Here is a tiny trained network, its code and every weight. The questions are about switching its units off for an input and a target symbol, where a switched-off unit gives its printed mean instead of its output.

import numpy as np


def w(rows, s, z=0):
    codes = np.array(rows[::2]) - 128.0
    scale = np.full(codes.shape[1], s)
    scale[-1] = z or s
    return codes * scale


def f(y):
    return np.maximum(y, 0)


def softmax(a):
    e = np.exp(a - a.max(-1, keepdims=True))
    return e / e.sum(-1, keepdims=True)


def log_softmax(a):
    a = a - a.max(-1, keepdims=True)
    return a - np.log(np.exp(a).sum(-1, keepdims=True))


def net(x, mask):
    ids = ['ΘΛαεημσψω'.index(c) for c in x.split()]
    T = len(ids)
    res = E[ids] + P[:T]
    q, k, v = (res @ M[0].T for M in (Q, K, V))
    z = softmax(np.where(np.tri(T) > 0, q @ k.T / 4**0.5, -1e9)) @ v
    res = res + np.where(mask[0], z, O[0][:, -1]) @ O[0][:, :-1]
    y = f(res @ A[0][:, :-1].T + A[0][:, -1])
    res = res + np.where(mask[1:13], y, B[0][:, -1]) @ B[0][:, :-1]
    return log_softmax(res[-1] @ U[:, :-1].T + U[:, -1])


Q, K, V, O, A, B = {}, {}, {}, {}, {}, {}
E = w([
[55,144,64],'Θ',
[73,104,140],'Λ',
[131,88,129],'α',
[172,180,168],'ε',
[125,122,68],'η',
[89,136,112],'μ',
[120,252,153],'σ',
[175,125,64],'ψ',
[89,104,176],'ω',
],0.027)
P = w([
[149,207,138],'0',
[155,137,159],'1',
[5,162,35],'2',
[123,206,175],'3',
[161,130,164],'4',
[54,126,32],'5',
[126,207,175],'6',
[172,123,168],'7',
[137,102,35],'8',
[121,206,172],'9',
[173,121,168],'10',
],0.011)
Q[0] = w([
[125,131,3],'H1',
[35,84,115],'H1',
[65,98,211],'H1',
[122,125,159],'H1',
],0.019)
K[0] = w([
[146,250,60],'H1',
[77,195,231],'H1',
[84,96,234],'H1',
[122,108,146],'H1',
],0.016)
V[0] = w([
[93,107,231],'H1',
[138,245,53],'H1',
[81,214,210],'H1',
[69,76,248],'H1',
],0.0015)
O[0] = w([
[169,157,189,138],'H1',
[152,119,2,236],'H1',
[224,148,97,254],'H1',
[188,165,218,122],'H1',
],0.0027,0.0011)
A[0] = w([
[205,42,109,178],'N1',
[200,53,119,254],'N2',
[201,161,98,135],'N3',
[98,75,94,58],'N4',
[134,106,191,144],'N5',
[147,138,209,73],'N6',
[128,130,137,27],'N7',
[190,7,118,71],'N8',
[162,38,138,26],'N9',
[83,43,150,79],'N10',
[91,23,103,154],'N11',
[126,122,126,79],'N12',
],0.017,0.0062)
B[0] = w([
[58,136,195,222],'N1',
[14,175,107,248],'N2',
[217,149,106,241],'N3',
[140,181,111,188],'N4',
[207,161,153,230],'N5',
[54,47,128,244],'N6',
[118,102,79,128],'N7',
[252,17,99,190],'N8',
[187,220,86,153],'N9',
[120,147,71,212],'N10',
[174,142,170,255],'N11',
[113,101,109,128],'N12',
],0.034,0.0056)
U = w([
[123,164,92,110],'Θ',
[164,158,152,2],'Λ',
[143,145,166,108],'α',
[169,70,104,126],'ε',
[55,148,154,30],'η',
[101,108,77,176],'μ',
[133,71,9,249],'σ',
[58,102,6,172],'ψ',
[105,89,166,212],'ω',
],0.016,0.0068)

Each question gives the input, a string of symbols that net reads in full, and the target symbol t.
The units are the heads (4 rows each of Q, K, V and O) and the neurons (one row each of A and B). Each row of codes is followed by its name. A weight is (code - 128) times the scale printed after its matrix; where a second scale follows, it is the last column's (O, A, B and U).
mask holds one flag per unit, heads first, then neurons. A switched-off unit (its flag False) gives its mean, the last column of its rows in O or B, instead of its output. The means were averaged over made-up inputs and are rounded, as every weight is.
A unit's drop is (log p(t) with every unit on - log p(t) with that unit switched off) / (log p(t) with every unit on - log p(t) with every unit switched off).
The circuit of an input: a set's keep is (log p(t) with only the set's units on - log p(t) with every unit switched off) / (log p(t) with every unit on - log p(t) with every unit switched off). Starting from the 12 units with the biggest drops (on a tie, the unit counted first), units are removed one at a time, each time the one whose removal leaves the highest keep (on an exact tie, the one counted first), for as long as the keep stays at least 0.8.
circuit, biggest first: the units of the circuit, biggest drop first
most important unit: the unit with the biggest drop
top k neurons: the k neurons with the biggest drops, biggest first
drop of u: that unit's drop, to one decimal
input ε ψ ψ μ σ σ η ψ ε ψ Θ, target Θ: most important unit => N6
input ω ω Θ σ μ ω, target Λ: top 3 neurons => [N11 N2 N6]
input σ ε α Θ α ω, target Θ: circuit, biggest first => [N10 N11]
input σ ω ω ω ψ ω ψ ψ Λ α, target η: circuit, biggest first => [N8 N3]
input Θ μ ε α ψ α, target Λ: top 4 neurons => [N11 N8 N6 N1]
input α ω α α ε, target ε: top 3 neurons => [N6 N3 N1]
input ω ω μ ψ, target Θ: circuit, biggest first => [N3 N2 N8]
input μ μ ω μ Λ, target Λ: top 2 neurons => [N11 N5]
input ω ω ε ω ω α, target Θ: circuit, biggest first => [N11 N2 N10]
input ω σ ω σ σ, target σ: top 4 neurons => [N6 N1 N3 N11]
input η ω ω Θ σ α μ Θ α, target Λ: top 2 neurons => [N8 N11]
input η ω α, target Θ: circuit, biggest first => [N11 N10 N5 N4]
input μ ω Θ, target Θ: top 2 neurons => [N11 N4]
input σ Θ ε ω α Λ α σ Λ, target Λ: circuit, biggest first => [N11]
input ε Λ ω, target Θ: top 3 neurons => [N10 N11 N6]
input ψ ω Λ, target Θ: top 3 neurons => [N11 N10 N6]
input μ α ω ω η, target η: top 2 neurons => [N1 N2]
input μ Θ μ Λ α ε ε η ω, target Λ: top 2 neurons => [N11 N6]
input Θ Θ ψ, target Θ: drop of N1 => 0.0
input ψ ψ Λ, target Θ: drop of N5 => 0.1
input ω ω α Θ α σ ω ε, target ε: drop of N6 => 1.3
input Λ σ Λ ω ψ σ α σ η, target Θ: most important unit => N2
